Here is a tiny trained network, its code and every weight. The questions are about switching its units off for an input and a class, where a switched-off unit gives its printed mean instead of its output.

import numpy as np


def w(rows, s, z=0):
    codes = np.array(rows[::2]) - 128.0
    scale = np.full(codes.shape[1], s)
    scale[-1] = z or s
    return codes * scale


def norm(h):
    return h / np.sqrt((h * h).mean(-1, keepdims=True) + 1e-5)


def f(y):
    return y / 2 * (1 + np.tanh(0.7978845608 * (y + 0.044715 * y**3)))


def log_softmax(a):
    a = a - a.max(-1, keepdims=True)
    return a - np.log(np.exp(a).sum(-1, keepdims=True))


def net(x, mask):
    res = np.array(x, float).reshape(1, 4) / 4 @ E
    u = 0
    for l in range(3):
        y = f(norm(res) @ A[l][:, :-1].T + A[l][:, -1])
        res = res + np.where(mask[u : u + 7], y, B[l][:, -1]) @ B[l][:, :-1]
        u += 7
    return log_softmax(norm(res)[-1] @ U[:, :-1].T + U[:, -1])


A, B = {}, {}
E = w([
[59,70,210,98,173,17,56,224],'x0',
[38,120,58,101,116,106,117,202],'x1',
[42,141,174,144,34,200,80,169],'x2',
[49,143,214,130,76,108,254,130],'x3',
],0.0055)
A[0] = w([
[107,128,168,60,156,60,241,122,66],'0.n1',
[160,164,57,138,189,149,237,118,181],'0.n2',
[154,149,59,140,43,209,72,103,181],'0.n3',
[170,146,112,98,254,170,108,149,156],'0.n4',
[168,29,147,174,137,99,46,177,82],'0.n5',
[107,166,152,149,85,64,222,157,254],'0.n6',
[126,175,131,171,23,151,62,159,177],'0.n7',
],0.0075,0.0026)
B[0] = w([
[168,92,246,70,146,87,130,216,226],'0.n1',
[3,50,52,161,68,141,88,119,236],'0.n2',
[216,27,144,128,141,162,137,210,254],'0.n3',
[48,163,128,168,152,121,164,172,204],'0.n4',
[113,149,118,143,140,101,142,17,207],'0.n5',
[126,72,93,166,27,234,141,47,252],'0.n6',
[113,132,234,195,149,181,44,125,211],'0.n7',
],0.0075,0.0051)
A[1] = w([
[142,166,119,125,185,75,110,165,134],'1.n1',
[115,180,123,114,143,227,158,42,106],'1.n2',
[94,165,215,168,58,233,96,106,132],'1.n3',
[50,144,81,203,184,152,133,174,129],'1.n4',
[121,77,120,137,127,55,131,93,55],'1.n5',
[144,79,67,169,129,104,172,69,254],'1.n6',
[107,153,155,1,136,115,201,144,102],'1.n7',
],0.0077,0.0021)
B[1] = w([
[33,131,112,143,2,96,196,72,151],'1.n1',
[133,75,169,214,172,158,126,191,143],'1.n2',
[65,213,131,108,113,104,167,196,254],'1.n3',
[210,150,125,187,180,129,140,135,174],'1.n4',
[93,213,88,107,150,152,36,172,151],'1.n5',
[140,151,63,86,163,67,118,117,189],'1.n6',
[164,81,123,107,159,175,109,181,144],'1.n7',
],0.009,0.0072)
A[2] = w([
[57,127,124,171,78,88,176,122,167],'2.n1',
[138,184,54,80,61,83,131,60,46],'2.n2',
[107,59,184,33,93,106,105,142,69],'2.n3',
[30,148,206,189,94,176,91,74,240],'2.n4',
[152,160,140,56,159,142,133,216,217],'2.n5',
[161,172,146,136,144,12,189,149,138],'2.n6',
[133,105,49,83,73,129,211,2,6],'2.n7',
],0.0094,0.0017)
B[2] = w([
[133,198,144,101,134,32,195,75,230],'2.n1',
[236,105,198,73,67,151,159,164,168],'2.n2',
[185,183,176,86,141,145,70,148,205],'2.n3',
[162,145,3,180,253,70,169,97,253],'2.n4',
[154,112,185,65,54,216,102,114,192],'2.n5',
[80,108,221,110,70,159,172,141,173],'2.n6',
[28,174,235,91,90,117,166,67,179],'2.n7',
],0.0078,0.0065)
U = w([
[162,135,8,253,151,52,139,123,253],'0',
[59,187,139,25,93,1,152,76,171],'1',
[233,64,244,123,66,170,41,163,58],'2',
],0.0086,0.00055)

Each question gives the input, the list of numbers given to net, and the class t.
The units are the neurons (one row each of A and B). Each row of codes is followed by its name. A weight is (code - 128) times the scale printed after its matrix; where a second scale follows, it is the last column's (A, B and U).
mask holds one flag per neuron, layer by layer. A switched-off neuron (its flag False) gives its mean, the last column of its row in B, instead of its output. The means were averaged over made-up inputs and are rounded, as every weight is.
A unit's drop is (log p(t) with every unit on - log p(t) with that unit switched off) / (log p(t) with every unit on - log p(t) with every unit switched off).
The circuit of an input: a set's keep is (log p(t) with only the set's units on - log p(t) with every unit switched off) / (log p(t) with every unit on - log p(t) with every unit switched off). Starting from the 12 units with the biggest drops (on a tie, the unit counted first), units are removed one at a time, each time the one whose removal leaves the highest keep (on an exact tie, the one counted first), for as long as the keep stays at least 0.8.
units of the circuit, in order: the units of the circuit, biggest drop first
most important unit: the unit with the biggest drop
top k neurons: the k neurons with the biggest drops, biggest first
top k neurons in layer l: the k neurons of layer l with the biggest drops, biggest first
input [2,6,-8,-7], class 1: top 4 neurons in layer 2	[2.n4; 2.n6; 2.n2; 2.n7]
input [-5,-7,-3,2], class 1: units of the circuit, in order	[2.n7]
input [6,0,0,-8], class 1: units of the circuit, in order	[0.n6; 1.n1]
input [2,0,-5,-6], class 1: top 4 neurons	[0.n6; 1.n1; 0.n7; 2.n4]
input [6,-4,-1,8], class 2: top 2 neurons in layer 0	[0.n1; 0.n2]
input [-5,-4,-5,1], class 1: top 2 neurons in layer 0	[0.n7; 0.n2]
input [6,1,-8,1], class 2: top 3 neurons	[0.n1; 1.n7; 1.n3]
input [1,-3,3,-4], class 0: top 3 neurons	[0.n5; 0.n7; 2.n4]
input [0,-3,5,8], class 0: top 3 neurons	[0.n6; 2.n4; 1.n2]
input [-6,3,1,-5], class 2: top 2 neurons in layer 2	[2.n4; 2.n1]
input [-8,-2,3,-2], class 2: top 2 neurons	[0.n3; 2.n4]
input [-3,-1,6,3], class 0: top 2 neurons	[2.n4; 0.n1]
input [2,-1,-4,8], class 2: top 2 neurons in layer 1	[1.n7; 1.n1]
input [-2,3,6,1], class 0: top 2 neurons in layer 0	[0.n1; 0.n7]
input [0,2,6,-2], class 2: most important unit	0.n3
input [2,2,-2,8], class 2: top 2 neurons	[0.n1; 1.n7]
input [5,3,0,6], class 2: top 3 neurons	[0.n1; 0.n2; 1.n7]
input [8,-7,2,-1], class 0: top 2 neurons	[2.n4; 1.n3]
input [5,-4,-5,-6], class 1: top 2 neurons	[1.n1; 0.n7]
input [3,-7,-3,6], class 2: most important unit	0.n1
